Here is a tiny trained network, its code and every weight. The questions are about switching its units off for an input and a class, where a switched-off unit gives its printed mean instead of its output.

import numpy as np


def w(rows, s, z=0):
    codes = np.array(rows[::2]) - 128.0
    scale = np.full(codes.shape[1], s)
    scale[-1] = z or s
    return codes * scale


def f(y):
    return np.maximum(y, 0)


def log_softmax(a):
    a = a - a.max(-1, keepdims=True)
    return a - np.log(np.exp(a).sum(-1, keepdims=True))


def net(x, mask):
    res = np.array(x, float).reshape(1, 5) / 4 @ E
    y = f(res @ A[0][:, :-1].T + A[0][:, -1])
    res = res + np.where(mask, y, B[0][:, -1]) @ B[0][:, :-1]
    return log_softmax(res[-1] @ U[:, :-1].T + U[:, -1])


A, B = {}, {}
E = w([
[223,147,200,147,95,208],'x0',
[187,95,33,109,174,181],'x1',
[59,92,120,64,69,220],'x2',
[78,100,180,181,225,192],'x3',
[125,56,100,255,70,125],'x4',
],0.0092)
A[0] = w([
[142,176,116,33,186,130,65],'neuron 0',
[245,128,226,141,75,214,61],'neuron 1',
[109,65,117,212,86,123,32],'neuron 2',
[131,69,113,194,74,109,1],'neuron 3',
[83,104,173,149,187,190,77],'neuron 4',
[154,146,93,102,58,105,23],'neuron 5',
[73,114,162,170,219,151,25],'neuron 6',
[98,102,144,148,194,167,22],'neuron 7',
[153,142,73,100,69,80,51],'neuron 8',
[120,72,107,243,35,134,43],'neuron 9',
[106,135,120,120,110,161,37],'neuron 10',
[84,129,185,132,102,77,25],'neuron 11',
[162,162,62,102,46,89,66],'neuron 12',
[202,164,191,149,89,195,39],'neuron 13',
[57,89,108,88,52,222,59],'neuron 14',
[108,111,140,159,203,164,20],'neuron 15',
[124,194,151,53,189,129,45],'neuron 16',
[121,201,156,55,162,131,66],'neuron 17',
[210,84,13,98,195,168,82],'neuron 18',
[59,108,165,118,122,64,96],'neuron 19',
[113,198,185,68,147,122,60],'neuron 20',
[60,89,110,85,94,176,11],'neuron 21',
[163,141,84,99,39,76,28],'neuron 22',
[75,99,127,61,83,210,49],'neuron 23',
[2,99,49,118,163,49,16],'neuron 24',
[192,154,119,174,201,58,35],'neuron 25',
[181,158,84,85,18,75,84],'neuron 26',
[67,156,209,139,79,81,40],'neuron 27',
[191,163,133,182,205,54,37],'neuron 28',
[59,168,232,135,74,72,59],'neuron 29',
[87,111,144,185,168,156,41],'neuron 30',
[129,144,127,115,137,133,64],'neuron 31',
[135,172,170,61,152,133,88],'neuron 32',
[120,167,142,71,154,129,33],'neuron 33',
[165,146,104,107,56,101,44],'neuron 34',
[192,86,39,97,175,172,30],'neuron 35',
[126,157,210,140,84,127,78],'neuron 36',
],0.0092,0.004)
B[0] = w([
[172,55,98,174,126,124,225],'neuron 0',
[75,184,46,28,177,91,254],'neuron 1',
[185,65,102,117,141,124,201],'neuron 2',
[185,62,112,123,143,128,183],'neuron 3',
[105,133,186,110,173,136,212],'neuron 4',
[103,118,167,114,155,142,169],'neuron 5',
[104,133,197,71,178,166,198],'neuron 6',
[90,130,173,103,160,161,176],'neuron 7',
[92,132,178,96,176,167,186],'neuron 8',
[206,15,92,130,148,119,238],'neuron 9',
[154,132,142,111,117,112,143],'neuron 10',
[128,144,112,157,101,173,164],'neuron 11',
[103,125,191,103,177,170,200],'neuron 12',
[94,178,54,73,181,97,210],'neuron 13',
[209,167,183,107,49,39,236],'neuron 14',
[97,132,186,99,159,176,174],'neuron 15',
[182,48,105,152,139,126,219],'neuron 16',
[171,51,107,148,136,121,215],'neuron 17',
[78,175,113,233,64,219,226],'neuron 18',
[101,167,79,138,109,176,180],'neuron 19',
[168,66,111,161,132,141,206],'neuron 20',
[182,172,152,96,72,61,190],'neuron 21',
[87,112,179,101,177,158,191],'neuron 22',
[194,155,158,114,74,63,217],'neuron 23',
[108,199,47,2,177,117,222],'neuron 24',
[211,181,169,78,37,72,202],'neuron 25',
[91,115,188,117,183,164,221],'neuron 26',
[117,139,104,182,72,210,192],'neuron 27',
[209,169,181,66,29,75,211],'neuron 28',
[112,144,105,192,76,212,215],'neuron 29',
[124,106,155,104,159,155,179],'neuron 30',
[136,121,128,126,135,133,135],'neuron 31',
[167,57,106,153,138,120,204],'neuron 32',
[164,72,111,134,133,121,177],'neuron 33',
[96,117,181,113,184,155,173],'neuron 34',
[96,162,116,201,65,207,197],'neuron 35',
[100,183,87,165,103,187,187],'neuron 36',
],0.0087,0.0088)
U = w([
[101,117,252,104,192,156,118],'0',
[173,29,86,138,138,114,122],'1',
[171,184,197,101,48,57,122],'2',
[98,192,20,65,172,108,120],'3',
[102,170,104,192,71,195,128],'4',
[103,150,129,151,136,84,250],'5',
[85,131,138,157,128,76,95],'6',
[77,132,138,175,142,41,96],'7',
],0.013,0.016)

Each question gives the input, the list of numbers given to net, and the class t.
The units are the neurons (one row each of A and B). Each row of codes is followed by its name. A weight is (code - 128) times the scale printed after its matrix; where a second scale follows, it is the last column's (A, B and U).
mask holds one flag per neuron, in row order. A switched-off neuron (its flag False) gives its mean, the last column of its row in B, instead of its output. The means were averaged over made-up inputs and are rounded, as every weight is.
A unit's drop is (log p(t) with every unit on - log p(t) with that unit switched off) / (log p(t) with every unit on - log p(t) with every unit switched off).
The circuit of an input: a set's keep is (log p(t) with only the set's units on - log p(t) with every unit switched off) / (log p(t) with every unit on - log p(t) with every unit switched off). Starting from the 12 units with the biggest drops (on a tie, the unit counted first), units are removed one at a time, each time the one whose removal leaves the highest keep (on an exact tie, the one counted first), for as long as the keep stays at least 0.8.
units of the circuit, in order: the units of the circuit, biggest drop first
most important unit: the unit with the biggest drop
k most important neurons: the k neurons with the biggest drops, biggest first
drop of u: that unit's drop, to one decimal
input [-8,-6,-4,-4,8], class 1: 3 most important neurons -> (neuron 9; neuron 1; neuron 3)
input [8,6,6,7,5], class 3: most important neuron -> (neuron 1)
input [0,6,5,2,4], class 4: 4 most important neurons -> (neuron 18; neuron 35; neuron 28; neuron 25)
input [5,8,5,-5,0], class 4: 2 most important neurons -> (neuron 18; neuron 35)
input [-4,1,4,3,-1], class 2: units of the circuit, in order -> (neuron 14; neuron 21; neuron 23)
input [0,-8,-3,-7,3], class 4: 3 most important neurons -> (neuron 29; neuron 27; neuron 36)
input [4,3,5,2,-2], class 2: units of the circuit, in order -> (neuron 14; neuron 23)
input [-2,-4,2,-4,2], class 0: units of the circuit, in order -> (neuron 26; neuron 22; neuron 12)
input [5,-8,5,-6,5], class 4: 3 most important neurons -> (neuron 29; neuron 27; neuron 36)
input [0,1,-7,-7,-4], class 0: units of the circuit, in order -> (neuron 26; neuron 12)
input [3,-6,3,5,7], class 1: 2 most important neurons -> (neuron 9; neuron 2)
input [7,4,-3,1,6], class 3: 2 most important neurons -> (neuron 1; neuron 13)
input [-5,1,5,0,0], class 2: units of the circuit, in order -> (neuron 14; neuron 21)
input [-3,5,-5,-4,-6], class 1: units of the circuit, in order -> (neuron 0)
input [8,-2,7,-6,0], class 3: 4 most important neurons -> (neuron 1; neuron 13; neuron 28; neuron 25)
input [-6,8,-7,2,5], class 4: 3 most important neurons -> (neuron 18; neuron 35; neuron 14)
input [8,8,2,-2,-1], class 3: 3 most important neurons -> (neuron 1; neuron 13; neuron 29)
input [-7,-8,-6,6,2], class 4: 4 most important neurons -> (neuron 29; neuron 27; neuron 1; neuron 19)
input [-8,-2,-1,7,-3], class 3: 4 most important neurons -> (neuron 24; neuron 19; neuron 26; neuron 12)
input [8,-8,-5,-6,6], class 3: units of the circuit, in order -> (neuron 1; neuron 13)
input [-2,-7,-6,-6,2], class 4: most important unit -> neuron 29
input [8,7,2,-1,-8], class 1: 2 most important neurons -> (neuron 0; neuron 16)
input [6,6,-2,-7,-5], class 0: drop of neuron 34 -> 0.1
input [5,-6,-1,5,-8], class 1: drop of neuron 28 -> 0.0
input [6,1,2,-6,4], class 0: drop of neuron 26 -> 0.4
input [-3,-8,7,-6,8], class 1: drop of neuron 28 -> 0.1
input [-8,2,0,-2,-8], class 1: most important unit -> neuron 0
